Below are the code and all the weights of a small trained network. Each question names an input and a class and asks about switching units off, where a switched-off unit gives its printed mean instead of its output.

import numpy as np


def w(rows, s, z=0):
    codes = np.array(rows[::2]) - 128.0
    scale = np.full(codes.shape[1], s)
    scale[-1] = z or s
    return codes * scale


def f(y):
    return y / 2 * (1 + np.tanh(0.7978845608 * (y + 0.044715 * y**3)))


def log_softmax(a):
    a = a - a.max(-1, keepdims=True)
    return a - np.log(np.exp(a).sum(-1, keepdims=True))


def net(x, mask):
    res = np.array(x, float).reshape(1, 2) / 4 @ E
    y = f(res @ A[0][:, :-1].T + A[0][:, -1])
    res = res + np.where(mask, y, B[0][:, -1]) @ B[0][:, :-1]
    return log_softmax(res[-1] @ U[:, :-1].T + U[:, -1])


A, B = {}, {}
E = w([
[249,114,112,84,189,125,79,195,222,111],'x0',
[154,153,141,127,129,229,58,152,116,175],'x1',
],0.017)
A[0] = w([
[154,114,126,137,124,82,137,119,112,142,255],'n0',
[2,156,200,214,89,97,174,86,116,108,181],'n1',
[154,99,69,49,163,95,118,202,184,67,172],'n2',
[93,205,185,114,88,140,148,105,105,121,89],'n3',
[58,62,62,140,147,61,209,176,175,101,121],'n4',
[137,185,140,143,134,161,80,139,113,212,190],'n5',
[77,170,142,214,66,144,147,103,90,136,224],'n6',
[116,182,165,74,80,132,149,66,51,136,90],'n7',
[191,139,116,93,139,124,116,128,197,142,73],'n8',
[209,141,102,90,153,94,95,136,131,114,64],'n9',
[102,181,140,184,144,219,115,148,158,163,90],'n10',
[135,154,109,180,168,23,157,130,123,101,78],'n11',
],0.0093,0.011)
B[0] = w([
[49,42,66,180,179,89,76,71,167,103,190],'n0',
[177,125,87,169,150,153,135,179,119,90,253],'n1',
[82,137,65,154,138,179,163,183,113,58,234],'n2',
[154,253,189,33,59,117,176,179,141,71,167],'n3',
[147,87,164,181,55,163,186,129,82,241,194],'n4',
[135,34,129,219,133,129,193,152,142,135,187],'n5',
[88,147,57,139,142,138,132,166,154,128,234],'n6',
[135,155,160,91,106,156,133,176,153,61,180],'n7',
[133,183,144,137,88,161,108,177,111,105,180],'n8',
[206,144,144,61,71,157,169,159,128,69,176],'n9',
[161,76,188,163,61,116,191,152,39,210,163],'n10',
[216,136,237,67,38,156,199,163,53,168,167],'n11',
],0.011,0.022)
U = w([
[136,244,124,103,129,162,140,173,150,48,90],'0',
[147,60,201,140,82,142,158,160,91,208,102],'1',
[75,49,64,174,239,119,109,137,195,112,255],'2',
[153,197,172,71,164,138,144,97,102,133,99],'3',
[124,186,210,119,124,81,123,106,164,144,103],'4',
[70,125,196,8,178,141,135,156,150,161,92],'5',
[150,161,175,120,133,95,113,115,138,156,88],'6',
[122,182,163,100,135,93,117,137,164,165,94],'7',
],0.013,0.0079)

Each question gives the input, the list of numbers given to net, and the class t.
The units are the neurons (one row each of A and B). Each row of codes is followed by its name. A weight is (code - 128) times the scale printed after its matrix; where a second scale follows, it is the last column's (A, B and U).
mask holds one flag per neuron, in row order. A switched-off neuron (its flag False) gives its mean, the last column of its row in B, instead of its output. The means were averaged over made-up inputs and are rounded, as every weight is.
A unit's drop is (log p(t) with every unit on - log p(t) with that unit switched off) / (log p(t) with every unit on - log p(t) with every unit switched off).
The circuit of an input: a set's keep is (log p(t) with only the set's units on - log p(t) with every unit switched off) / (log p(t) with every unit on - log p(t) with every unit switched off). Starting from all 12 units, units are removed one at a time, each time the one whose removal leaves the highest keep (on an exact tie, the one counted first), for as long as the keep stays at least 0.8.
circuit, biggest first: the units of the circuit, biggest drop first
unit that matters most: the unit with the biggest drop
top k neurons: the k neurons with the biggest drops, biggest first
drop when u is switched off: that unit's drop, to one decimal
input [2,-3], class 2: circuit, biggest first => n3
input [6,7], class 1: top 3 neurons => n10, n5, n6
input [-3,1], class 2: circuit, biggest first => n11, n9
input [-8,8], class 0: top 4 neurons => n3, n6, n7, n4
input [0,3], class 2: circuit, biggest first => n11, n3
input [-7,-7], class 0: top 2 neurons => n1, n3
input [-8,-8], class 0: top 3 neurons => n1, n3, n6
input [0,2], class 2: top 2 neurons => n4, n11
input [2,3], class 2: top 3 neurons => n4, n11, n3
input [4,-5], class 1: top 3 neurons => n4, n11, n6
input [5,-7], class 1: top 2 neurons => n4, n11
input [-2,-5], class 1: drop when n4 is switched off => 0.6
input [5,-8], class 1: drop when n4 is switched off => 0.9
input [0,5], class 1: unit that matters most => n10
input [-6,6], class 0: drop when n7 is switched off => 1.9
